Here is a tiny trained network, its code and every weight. The questions are about switching its units off for an input and a target symbol, where a switched-off unit gives its printed mean instead of its output.

import numpy as np


def w(rows, s, z=0):
    codes = np.array(rows[::2]) - 128.0
    scale = np.full(codes.shape[1], s)
    scale[-1] = z or s
    return codes * scale


def norm(h):
    return h / np.sqrt((h * h).mean(-1, keepdims=True) + 1e-5)


def f(y):
    return y / 2 * (1 + np.tanh(0.7978845608 * (y + 0.044715 * y**3)))


def softmax(a):
    e = np.exp(a - a.max(-1, keepdims=True))
    return e / e.sum(-1, keepdims=True)


def log_softmax(a):
    a = a - a.max(-1, keepdims=True)
    return a - np.log(np.exp(a).sum(-1, keepdims=True))


def net(x, mask):
    ids = ['ΔΞΠΦεζθλμτψω'.index(c) for c in x.split()]
    T = len(ids)
    res = E[ids] + P[:T]
    u = 0
    for l in range(2):
        q, k, v = (norm(res) @ M[l].T for M in (Q, K, V))
        z = softmax(np.where(np.tri(T) > 0, q @ k.T / 3**0.5, -1e9)) @ v
        res = res + np.where(mask[u], z, O[l][:, -1]) @ O[l][:, :-1]
        u += 1
        y = f(norm(res) @ A[l][:, :-1].T + A[l][:, -1])
        res = res + np.where(mask[u : u + 8], y, B[l][:, -1]) @ B[l][:, :-1]
        u += 8
    return log_softmax(norm(res)[-1] @ U[:, :-1].T + U[:, -1])


Q, K, V, O, A, B = {}, {}, {}, {}, {}, {}
E = w([
[61,188,105,172,85,103,149,121,60],'Δ',
[78,90,145,229,145,97,152,112,162],'Ξ',
[136,181,41,74,108,113,117,120,159],'Π',
[91,185,117,181,89,99,130,127,98],'Φ',
[133,160,63,57,158,91,126,110,127],'ε',
[114,184,61,39,109,102,95,121,125],'ζ',
[217,138,81,153,132,129,167,169,148],'θ',
[74,187,116,169,101,109,132,125,81],'λ',
[27,5,160,75,171,78,145,156,186],'μ',
[79,162,89,183,84,95,128,127,70],'τ',
[147,167,201,93,123,56,96,65,120],'ψ',
[70,91,85,59,155,199,117,105,208],'ω',
],0.015)
P = w([
[132,191,179,162,194,85,1,106,145],'0',
[46,34,55,71,104,41,140,128,34],'1',
[85,48,56,110,84,98,141,96,66],'2',
[90,64,77,124,67,119,138,89,100],'3',
[100,74,98,135,58,117,158,81,130],'4',
[110,89,116,145,53,134,164,73,140],'5',
[97,104,132,135,54,134,170,71,151],'6',
[98,115,151,134,51,129,184,60,159],'7',
[89,129,163,134,61,134,188,64,156],'8',
[83,135,177,135,64,131,197,65,154],'9',
],0.005)
Q[0] = w([
[157,119,119,126,151,254,141,116,175],'0.h1',
[168,73,110,21,186,141,140,92,183],'0.h1',
[76,180,84,218,93,168,167,152,75],'0.h1',
],0.0068)
K[0] = w([
[201,74,115,91,91,126,221,176,104],'0.h1',
[147,83,164,60,1,145,210,101,126],'0.h1',
[167,234,133,145,232,97,7,195,166],'0.h1',
],0.0056)
V[0] = w([
[184,133,151,103,118,151,162,180,106],'0.h1',
[132,65,110,95,2,124,157,86,99],'0.h1',
[113,174,165,97,138,171,180,144,83],'0.h1',
],0.0069)
O[0] = w([
[3,132,169,185,178,111,215,206,155,71],'0.h1',
[158,252,115,146,192,196,219,145,110,102],'0.h1',
[109,224,129,135,48,181,61,253,109,2],'0.h1',
],0.006,0.003)
A[0] = w([
[71,146,100,111,66,151,102,223,62,43],'0.n1',
[163,49,222,122,106,114,38,136,46,35],'0.n2',
[214,128,121,128,131,253,126,175,104,3],'0.n3',
[127,152,171,171,187,136,196,182,232,119],'0.n4',
[135,91,117,76,70,103,83,91,176,126],'0.n5',
[115,55,244,105,113,152,124,114,235,142],'0.n6',
[217,156,94,99,106,99,109,102,67,172],'0.n7',
[101,93,125,250,132,56,169,184,101,140],'0.n8',
],0.0074,0.0046)
B[0] = w([
[175,183,218,242,77,251,84,125,211,121],'0.n1',
[159,208,254,118,83,139,158,27,7,142],'0.n2',
[65,15,70,124,117,28,143,171,160,137],'0.n3',
[173,127,174,178,62,171,106,78,82,215],'0.n4',
[79,130,204,200,133,133,145,115,87,209],'0.n5',
[81,17,138,120,193,76,127,178,117,177],'0.n6',
[149,153,27,24,184,133,169,171,214,253],'0.n7',
[108,191,163,176,165,182,194,133,183,255],'0.n8',
],0.0079,0.0051)
Q[1] = w([
[42,184,118,143,90,171,128,155,56],'1.h1',
[72,179,62,155,110,88,208,42,63],'1.h1',
[3,145,151,126,134,94,94,61,24],'1.h1',
],0.0067)
K[1] = w([
[45,183,154,157,129,86,63,73,132],'1.h1',
[179,181,149,173,174,26,2,166,182],'1.h1',
[66,107,159,120,167,94,9,123,194],'1.h1',
],0.008)
V[1] = w([
[186,157,34,144,117,45,134,149,112],'1.h1',
[106,94,108,39,145,184,158,31,175],'1.h1',
[163,167,158,165,211,2,91,144,70],'1.h1',
],0.007)
O[1] = w([
[50,59,180,51,223,153,73,117,157,202],'1.h1',
[248,253,162,112,152,123,177,145,70,254],'1.h1',
[146,26,173,40,88,178,205,197,164,106],'1.h1',
],0.0061,0.0036)
A[1] = w([
[162,123,170,198,130,192,72,185,147,125],'1.n1',
[98,44,73,74,182,229,67,110,101,11],'1.n2',
[102,111,82,143,209,115,162,167,228,199],'1.n3',
[110,201,97,115,48,94,137,161,106,120],'1.n4',
[97,37,157,74,89,95,102,114,163,1],'1.n5',
[181,113,45,91,154,61,137,185,164,255],'1.n6',
[44,1,25,5,176,39,72,172,237,165],'1.n7',
[180,71,37,63,169,135,143,249,191,50],'1.n8',
],0.0097,0.0055)
B[1] = w([
[109,120,149,126,141,35,144,105,153,135],'1.n1',
[78,62,122,56,71,37,108,190,124,152],'1.n2',
[128,119,149,106,146,145,83,126,92,252],'1.n3',
[144,71,115,113,161,135,77,147,112,151],'1.n4',
[65,182,76,86,92,202,150,85,178,133],'1.n5',
[44,80,155,99,140,143,101,140,87,222],'1.n6',
[176,88,249,30,192,63,54,139,174,228],'1.n7',
[128,110,112,79,94,44,168,122,119,189],'1.n8',
],0.014,0.011)
U = w([
[171,79,127,114,169,25,122,173,191,228],'Δ',
[52,77,78,92,184,160,142,147,83,43],'Ξ',
[163,151,143,139,203,229,88,121,144,80],'Π',
[169,182,69,138,162,36,224,124,160,250],'Φ',
[148,45,97,114,95,94,175,2,134,4],'ε',
[46,197,155,166,65,90,141,184,111,189],'ζ',
[147,121,176,153,56,157,38,87,103,36],'θ',
[180,110,137,133,108,161,169,203,136,154],'λ',
[150,157,233,120,60,138,155,134,68,2],'μ',
[98,155,132,94,88,188,126,116,195,111],'τ',
[196,129,90,158,116,75,117,160,50,123],'ψ',
[111,170,92,155,132,104,53,112,167,111],'ω',
],0.0093,0.0054)

Each question gives the input, a string of symbols that net reads in full, and the target symbol t.
The units are the heads (3 rows each of Q, K, V and O) and the neurons (one row each of A and B). Each row of codes is followed by its name. A weight is (code - 128) times the scale printed after its matrix; where a second scale follows, it is the last column's (O, A, B and U).
mask holds one flag per unit, layer by layer, with each layer's heads first. A switched-off unit (its flag False) gives its mean, the last column of its rows in O or B, instead of its output. The means were averaged over made-up inputs and are rounded, as every weight is.
A unit's drop is (log p(t) with every unit on - log p(t) with that unit switched off) / (log p(t) with every unit on - log p(t) with every unit switched off).
The circuit of an input: a set's keep is (log p(t) with only the set's units on - log p(t) with every unit switched off) / (log p(t) with every unit on - log p(t) with every unit switched off). Starting from the 12 units with the biggest drops (on a tie, the unit counted first), units are removed one at a time, each time the one whose removal leaves the highest keep (on an exact tie, the one counted first), for as long as the keep stays at least 0.8.
units of the circuit, in order: the units of the circuit, biggest drop first
most important unit: the unit with the biggest drop
k most important neurons: the k neurons with the biggest drops, biggest first
k most important neurons of layer l: the k neurons of layer l with the biggest drops, biggest first
input ψ μ τ, target λ: 2 most important neurons => (0.n1; 1.n7)
input Π θ μ θ Π Ξ ψ ω λ, target Φ: most important unit => 1.n6
input ω θ θ θ Δ λ Φ, target ψ: units of the circuit, in order => (1.n4; 1.n7; 1.h1)
input θ τ θ λ ω Π Δ, target ζ: units of the circuit, in order => (0.n8; 0.h1; 1.n7)
input ω μ Ξ Ξ, target Φ: 2 most important neurons => (0.n7; 1.n6)
input ζ λ θ ζ ω τ ω, target Ξ: 2 most important neurons => (0.n7; 1.n7)
input λ τ Φ θ θ θ θ τ, target θ: 2 most important neurons => (0.n1; 0.n2)
input θ ε ζ θ ω ζ ω ψ θ Δ, target ζ: 4 most important neurons => (0.n8; 1.n7; 0.n7; 1.n6)
input ε Ξ θ τ ω τ ω θ θ ω, target Π: 4 most important neurons => (0.n7; 1.n8; 0.n6; 1.n6)
input ω λ ζ θ ω, target Ξ: 3 most important neurons => (0.n6; 0.n7; 1.n7)
input Φ θ ω Ξ ω θ ω θ Φ, target τ: 3 most important neurons => (1.n5; 0.n2; 0.n5)
input ω ω θ τ, target ψ: units of the circuit, in order => (1.n4; 1.n7; 1.h1)
input ω ω ω θ ω Φ θ θ θ ω, target Φ: 3 most important neurons of layer 1 => (1.n6; 1.n3; 1.n7)
input μ ζ τ τ, target Ξ: most important neuron => (1.n7)
input Δ ζ θ τ θ Φ, target ω: 2 most important neurons of layer 0 => (0.n1; 0.n7)
input μ Φ ε λ, target Ξ: 3 most important neurons => (1.n7; 0.n7; 0.n1)
input Δ θ θ τ μ θ θ λ, target ω: 2 most important neurons => (0.n1; 1.n7)
input ε Δ Δ θ θ θ θ τ, target μ: 3 most important neurons of layer 1 => (1.n7; 1.n6; 1.n8)
input ω θ μ θ Ξ τ ε θ ψ θ, target Φ: 2 most important neurons of layer 0 => (0.n4; 0.n7)
input ζ Δ τ, target Π: most important unit => 1.n8
input ε τ Δ Φ, target μ: 2 most important neurons of layer 1 => (1.n7; 1.n6)
input λ ψ θ ω ζ Π Π θ θ λ, target θ: 2 most important neurons of layer 1 => (1.n7; 1.n4)
